Below are the code and all the weights of a small trained network. Each question names an input and a class and asks about switching units off, where a switched-off unit gives its printed mean instead of its output.

import numpy as np


def w(rows, s, z=0):
    codes = np.array(rows[::2]) - 128.0
    scale = np.full(codes.shape[1], s)
    scale[-1] = z or s
    return codes * scale


def f(y):
    return y / 2 * (1 + np.tanh(0.7978845608 * (y + 0.044715 * y**3)))


def log_softmax(a):
    a = a - a.max(-1, keepdims=True)
    return a - np.log(np.exp(a).sum(-1, keepdims=True))


def net(x, mask):
    res = np.array(x, float).reshape(1, 6) / 4 @ E
    y = f(res @ A[0][:, :-1].T + A[0][:, -1])
    res = res + np.where(mask, y, B[0][:, -1]) @ B[0][:, :-1]
    return log_softmax(res[-1] @ U[:, :-1].T + U[:, -1])


A, B = {}, {}
E = w([
[156,151,99],'x0',
[179,179,73],'x1',
[95,98,168],'x2',
[187,177,60],'x3',
[164,49,21],'x4',
[2,158,79],'x5',
],0.0057)
A[0] = w([
[214,89,193,56],'neuron 0',
[201,104,172,45],'neuron 1',
[101,125,123,52],'neuron 2',
[170,158,134,134],'neuron 3',
[89,69,148,168],'neuron 4',
[111,142,144,59],'neuron 5',
[83,131,125,85],'neuron 6',
[99,122,134,9],'neuron 7',
[88,102,149,30],'neuron 8',
[207,116,177,29],'neuron 9',
[188,202,109,71],'neuron 10',
[224,135,47,108],'neuron 11',
[112,128,122,29],'neuron 12',
[92,92,148,104],'neuron 13',
[56,148,96,39],'neuron 14',
[97,131,155,130],'neuron 15',
[61,163,94,33],'neuron 16',
[73,138,144,237],'neuron 17',
[44,168,91,29],'neuron 18',
[118,255,203,86],'neuron 19',
[153,170,114,122],'neuron 20',
[145,188,115,254],'neuron 21',
[88,148,140,98],'neuron 22',
[127,241,206,85],'neuron 23',
],0.0098,0.004)
B[0] = w([
[97,249,69,176],'neuron 0',
[94,212,73,146],'neuron 1',
[108,137,98,105],'neuron 2',
[111,141,150,153],'neuron 3',
[164,104,146,201],'neuron 4',
[120,131,107,106],'neuron 5',
[130,161,111,134],'neuron 6',
[118,148,83,96],'neuron 7',
[130,145,96,118],'neuron 8',
[77,226,45,147],'neuron 9',
[104,139,145,168],'neuron 10',
[106,79,136,253],'neuron 11',
[115,133,92,93],'neuron 12',
[144,137,128,148],'neuron 13',
[132,187,77,152],'neuron 14',
[149,145,135,153],'neuron 15',
[122,193,81,147],'neuron 16',
[171,164,193,254],'neuron 17',
[103,224,82,168],'neuron 18',
[142,51,64,224],'neuron 19',
[117,143,156,146],'neuron 20',
[156,145,231,249],'neuron 21',
[140,147,112,140],'neuron 22',
[108,34,95,212],'neuron 23',
],0.016,0.0035)
U = w([
[104,252,122,61],'0',
[149,158,184,253],'1',
[163,172,203,137],'2',
[222,164,161,137],'3',
[166,82,66,60],'4',
],0.012,0.0031)

Each question gives the input, the list of numbers given to net, and the class t.
The units are the neurons (one row each of A and B). Each row of codes is followed by its name. A weight is (code - 128) times the scale printed after its matrix; where a second scale follows, it is the last column's (A, B and U).
mask holds one flag per neuron, in row order. A switched-off neuron (its flag False) gives its mean, the last column of its row in B, instead of its output. The means were averaged over made-up inputs and are rounded, as every weight is.
A unit's drop is (log p(t) with every unit on - log p(t) with that unit switched off) / (log p(t) with every unit on - log p(t) with every unit switched off).
The circuit of an input: a set's keep is (log p(t) with only the set's units on - log p(t) with every unit switched off) / (log p(t) with every unit on - log p(t) with every unit switched off). Starting from the 12 units with the biggest drops (on a tie, the unit counted first), units are removed one at a time, each time the one whose removal leaves the highest keep (on an exact tie, the one counted first), for as long as the keep stays at least 0.8.
circuit, biggest first: the units of the circuit, biggest drop first
unit that matters most: the unit with the biggest drop
top k neurons: the k neurons with the biggest drops, biggest first
drop when u is switched off: that unit's drop, to one decimal
input [-3,8,-5,4,8,-2], class 2: circuit, biggest first	(neuron 21; neuron 19; neuron 10)
input [-6,-2,1,-4,1,-6], class 0: circuit, biggest first	(neuron 0; neuron 1)
input [-3,-2,6,-5,-8,-2], class 4: circuit, biggest first	(neuron 19; neuron 23)
input [-2,6,-6,6,-2,-5], class 2: circuit, biggest first	(neuron 21; neuron 10)
input [0,7,3,-4,-5,-7], class 0: top 3 neurons	(neuron 0; neuron 9; neuron 1)
input [8,6,8,-7,8,-8], class 0: circuit, biggest first	(neuron 0; neuron 9)
input [2,-1,6,-7,-6,-8], class 0: circuit, biggest first	(neuron 0)
input [3,-8,4,-8,-6,8], class 0: top 3 neurons	(neuron 18; neuron 14; neuron 16)
input [-7,-3,3,4,7,-7], class 0: top 3 neurons	(neuron 0; neuron 1; neuron 9)
input [-4,2,-2,2,-8,-3], class 4: top 2 neurons	(neuron 19; neuron 23)
input [7,7,0,-7,1,-8], class 0: drop when neuron 3 is switched off	0.0
input [-2,-1,7,-2,-1,-8], class 0: drop when neuron 0 is switched off	0.2
input [-4,-4,-2,-2,-8,-5], class 4: drop when neuron 19 is switched off	0.5
input [3,-5,2,-5,-7,-8], class 0: unit that matters most	neuron 0
